Here is a tiny trained network, its code and every weight. The questions are about switching its units off for an input and a class, where a switched-off unit gives its printed mean instead of its output.

import numpy as np


def w(rows, s, z=0):
    codes = np.array(rows[::2]) - 128.0
    scale = np.full(codes.shape[1], s)
    scale[-1] = z or s
    return codes * scale


def norm(h):
    return h / np.sqrt((h * h).mean(-1, keepdims=True) + 1e-5)


def f(y):
    return np.maximum(y, 0)


def log_softmax(a):
    a = a - a.max(-1, keepdims=True)
    return a - np.log(np.exp(a).sum(-1, keepdims=True))


def net(x, mask):
    res = np.array(x, float).reshape(1, 6) / 4 @ E
    u = 0
    for l in range(4):
        y = f(norm(res) @ A[l][:, :-1].T + A[l][:, -1])
        res = res + np.where(mask[u : u + 9], y, B[l][:, -1]) @ B[l][:, :-1]
        u += 9
    return log_softmax(norm(res)[-1] @ U[:, :-1].T + U[:, -1])


A, B = {}, {}
E = w([
[184,238,82,122,176,99,164],'x0',
[201,142,193,201,158,22,93],'x1',
[123,134,134,133,131,130,123],'x2',
[93,62,88,65,255,136,112],'x3',
[123,135,135,133,130,129,123],'x4',
[122,135,135,133,131,133,119],'x5',
],0.0075)
A[0] = w([
[57,102,155,135,57,81,101,6],'0.n0',
[151,241,63,126,165,120,129,175],'0.n1',
[35,111,20,115,181,175,109,178],'0.n2',
[94,99,149,79,231,107,142,138],'0.n3',
[115,146,141,89,179,105,181,104],'0.n4',
[84,186,145,224,155,231,59,255],'0.n5',
[133,177,144,58,244,142,103,76],'0.n6',
[184,109,174,192,135,65,107,65],'0.n7',
[146,104,158,183,155,1,79,160],'0.n8',
],0.0062,0.0024)
B[0] = w([
[112,101,127,100,91,120,115,165],'0.n0',
[133,156,77,121,151,170,149,237],'0.n1',
[124,173,212,90,117,124,175,254],'0.n2',
[105,47,93,104,255,169,95,219],'0.n3',
[149,106,111,128,154,235,150,166],'0.n4',
[152,93,98,108,115,114,190,197],'0.n5',
[177,145,118,114,99,81,162,210],'0.n6',
[170,131,168,47,174,210,82,212],'0.n7',
[200,98,121,168,158,96,147,254],'0.n8',
],0.0074,0.0053)
A[1] = w([
[156,89,150,139,144,126,184,234],'1.n0',
[147,83,101,208,181,109,124,27],'1.n1',
[85,88,193,153,118,179,36,185],'1.n2',
[164,109,118,232,135,109,99,248],'1.n3',
[123,119,165,86,52,61,113,48],'1.n4',
[66,182,81,132,2,155,184,150],'1.n5',
[86,67,106,119,102,112,178,117],'1.n6',
[94,78,180,163,124,128,148,127],'1.n7',
[143,205,75,132,156,127,146,168],'1.n8',
],0.0098,0.0016)
B[1] = w([
[102,74,170,159,6,176,86,217],'1.n0',
[105,128,111,222,152,66,94,187],'1.n1',
[174,222,54,166,132,122,178,200],'1.n2',
[94,157,133,33,94,146,168,204],'1.n3',
[125,109,202,113,129,153,87,165],'1.n4',
[206,60,72,225,254,66,70,254],'1.n5',
[53,163,186,172,140,128,128,186],'1.n6',
[146,189,33,77,210,162,83,177],'1.n7',
[224,135,68,73,166,72,172,226],'1.n8',
],0.0072,0.0065)
A[2] = w([
[140,107,118,124,149,146,88,145],'2.n0',
[133,127,173,99,9,126,65,108],'2.n1',
[155,181,129,116,83,112,112,80],'2.n2',
[115,87,151,112,128,143,78,122],'2.n3',
[174,190,91,68,93,96,140,112],'2.n4',
[118,74,147,193,102,139,76,190],'2.n5',
[136,157,63,186,144,133,168,134],'2.n6',
[132,181,91,63,129,117,157,3],'2.n7',
[178,139,100,134,146,70,126,181],'2.n8',
],0.014,0.0033)
B[2] = w([
[169,188,158,184,68,106,163,185],'2.n0',
[231,171,147,45,184,159,78,171],'2.n1',
[29,110,118,29,52,102,122,155],'2.n2',
[102,160,122,200,97,158,93,164],'2.n3',
[41,58,194,142,115,103,132,196],'2.n4',
[119,45,202,86,211,62,108,189],'2.n5',
[160,101,225,117,164,119,87,206],'2.n6',
[153,45,127,108,109,78,150,167],'2.n7',
[55,202,64,198,48,254,97,246],'2.n8',
],0.0074,0.011)
A[3] = w([
[143,149,151,130,46,123,130,122],'3.n0',
[106,164,117,105,11,117,161,28],'3.n1',
[122,136,159,175,161,112,116,158],'3.n2',
[146,63,172,192,120,110,92,91],'3.n3',
[188,150,131,167,132,99,111,122],'3.n4',
[56,82,184,170,141,137,102,115],'3.n5',
[112,102,139,75,183,87,75,117],'3.n6',
[95,61,168,173,127,60,114,3],'3.n7',
[182,124,98,220,174,104,112,129],'3.n8',
],0.012,0.0037)
B[3] = w([
[103,124,86,63,107,49,221,154],'3.n0',
[2,254,92,133,59,8,186,147],'3.n1',
[119,33,114,45,138,78,167,188],'3.n2',
[108,73,185,67,150,29,154,197],'3.n3',
[143,153,83,93,131,224,150,192],'3.n4',
[45,221,167,127,73,208,96,194],'3.n5',
[191,130,125,195,53,80,134,177],'3.n6',
[60,64,182,192,225,77,46,161],'3.n7',
[143,187,67,227,87,126,110,254],'3.n8',
],0.0082,0.011)
U = w([
[84,97,215,224,152,64,39,245],'0',
[213,185,25,231,140,147,120,194],'1',
[38,165,179,101,128,247,104,33],'2',
[177,79,111,45,192,139,211,191],'3',
[241,135,225,43,83,80,77,4],'4',
[88,217,106,91,41,51,189,24],'5',
],0.015,0.0017)

Each question gives the input, the list of numbers given to net, and the class t.
The units are the neurons (one row each of A and B). Each row of codes is followed by its name. A weight is (code - 128) times the scale printed after its matrix; where a second scale follows, it is the last column's (A, B and U).
mask holds one flag per neuron, layer by layer. A switched-off neuron (its flag False) gives its mean, the last column of its row in B, instead of its output. The means were averaged over made-up inputs and are rounded, as every weight is.
A unit's drop is (log p(t) with every unit on - log p(t) with that unit switched off) / (log p(t) with every unit on - log p(t) with every unit switched off).
The circuit of an input: a set's keep is (log p(t) with only the set's units on - log p(t) with every unit switched off) / (log p(t) with every unit on - log p(t) with every unit switched off). Starting from the 12 units with the biggest drops (on a tie, the unit counted first), units are removed one at a time, each time the one whose removal leaves the highest keep (on an exact tie, the one counted first), for as long as the keep stays at least 0.8.
circuit, biggest first: the units of the circuit, biggest drop first
top k neurons: the k neurons with the biggest drops, biggest first
k most important neurons of layer l: the k neurons of layer l with the biggest drops, biggest first
drop when u is switched off: that unit's drop, to one decimal
input [8,8,-1,0,4,3], class 5: circuit, biggest first	[1.n5, 2.n2]
input [4,1,4,-2,0,7], class 5: circuit, biggest first	[1.n5]
input [1,5,0,5,-3,8], class 1: top 2 neurons	[2.n4, 0.n6]
input [-7,2,-7,0,6,-4], class 4: circuit, biggest first	[1.n5, 0.n3, 2.n1]
input [-5,2,4,-6,3,8], class 4: top 2 neurons	[2.n1, 1.n8]
input [1,8,-5,-8,-3,-7], class 5: top 4 neurons	[2.n2, 1.n3, 3.n1, 2.n6]
input [-3,0,-4,2,7,-4], class 2: 4 most important neurons of layer 1	[1.n8, 1.n6, 1.n5, 1.n0]
input [-3,5,-5,0,-5,4], class 4: top 2 neurons	[1.n5, 0.n8]
input [1,-7,-3,-7,-2,5], class 1: top 4 neurons	[1.n5, 2.n4, 1.n0, 3.n8]
input [0,0,5,-8,-1,0], class 0: top 3 neurons	[1.n5, 2.n5, 1.n8]
input [7,-1,0,6,-4,8], class 3: top 2 neurons	[1.n5, 3.n8]
input [0,-6,6,-1,-2,3], class 0: top 2 neurons	[1.n5, 1.n8]
input [-8,1,0,-4,-4,3], class 4: top 3 neurons	[2.n1, 0.n1, 1.n4]
input [6,6,1,-1,1,-7], class 5: top 3 neurons	[1.n5, 2.n8, 0.n3]
input [7,-7,-4,2,-8,3], class 3: circuit, biggest first	[3.n8]
input [0,-1,5,8,8,-6], class 2: top 2 neurons	[1.n8, 1.n5]
input [1,4,3,-1,4,1], class 5: top 2 neurons	[1.n5, 0.n3]
input [1,0,-3,1,-8,-1], class 3: top 2 neurons	[1.n5, 0.n8]
input [0,-8,2,-7,0,6], class 0: top 2 neurons	[1.n5, 2.n5]
input [4,-8,1,-8,8,-3], class 1: circuit, biggest first	[1.n5]
input [-2,1,3,-3,7,7], class 4: top 2 neurons	[0.n5, 2.n1]
input [1,-7,1,6,8,2], class 3: 2 most important neurons of layer 2	[2.n8, 2.n4]
input [-4,0,-6,2,1,0], class 2: 3 most important neurons of layer 0	[0.n8, 0.n7, 0.n3]
input [3,1,7,-5,6,1], class 5: drop when 3.n6 is switched off	0.0
input [-4,-4,4,-5,6,-3], class 0: drop when 1.n5 is switched off	1.3
input [-3,-4,-6,-1,4,8], class 0: drop when 1.n5 is switched off	1.2
input [4,-7,-1,-8,-6,-1], class 1: circuit, biggest first	[1.n5]
input [-4,3,4,-5,-1,-4], class 4: drop when 2.n1 is switched off	1.1
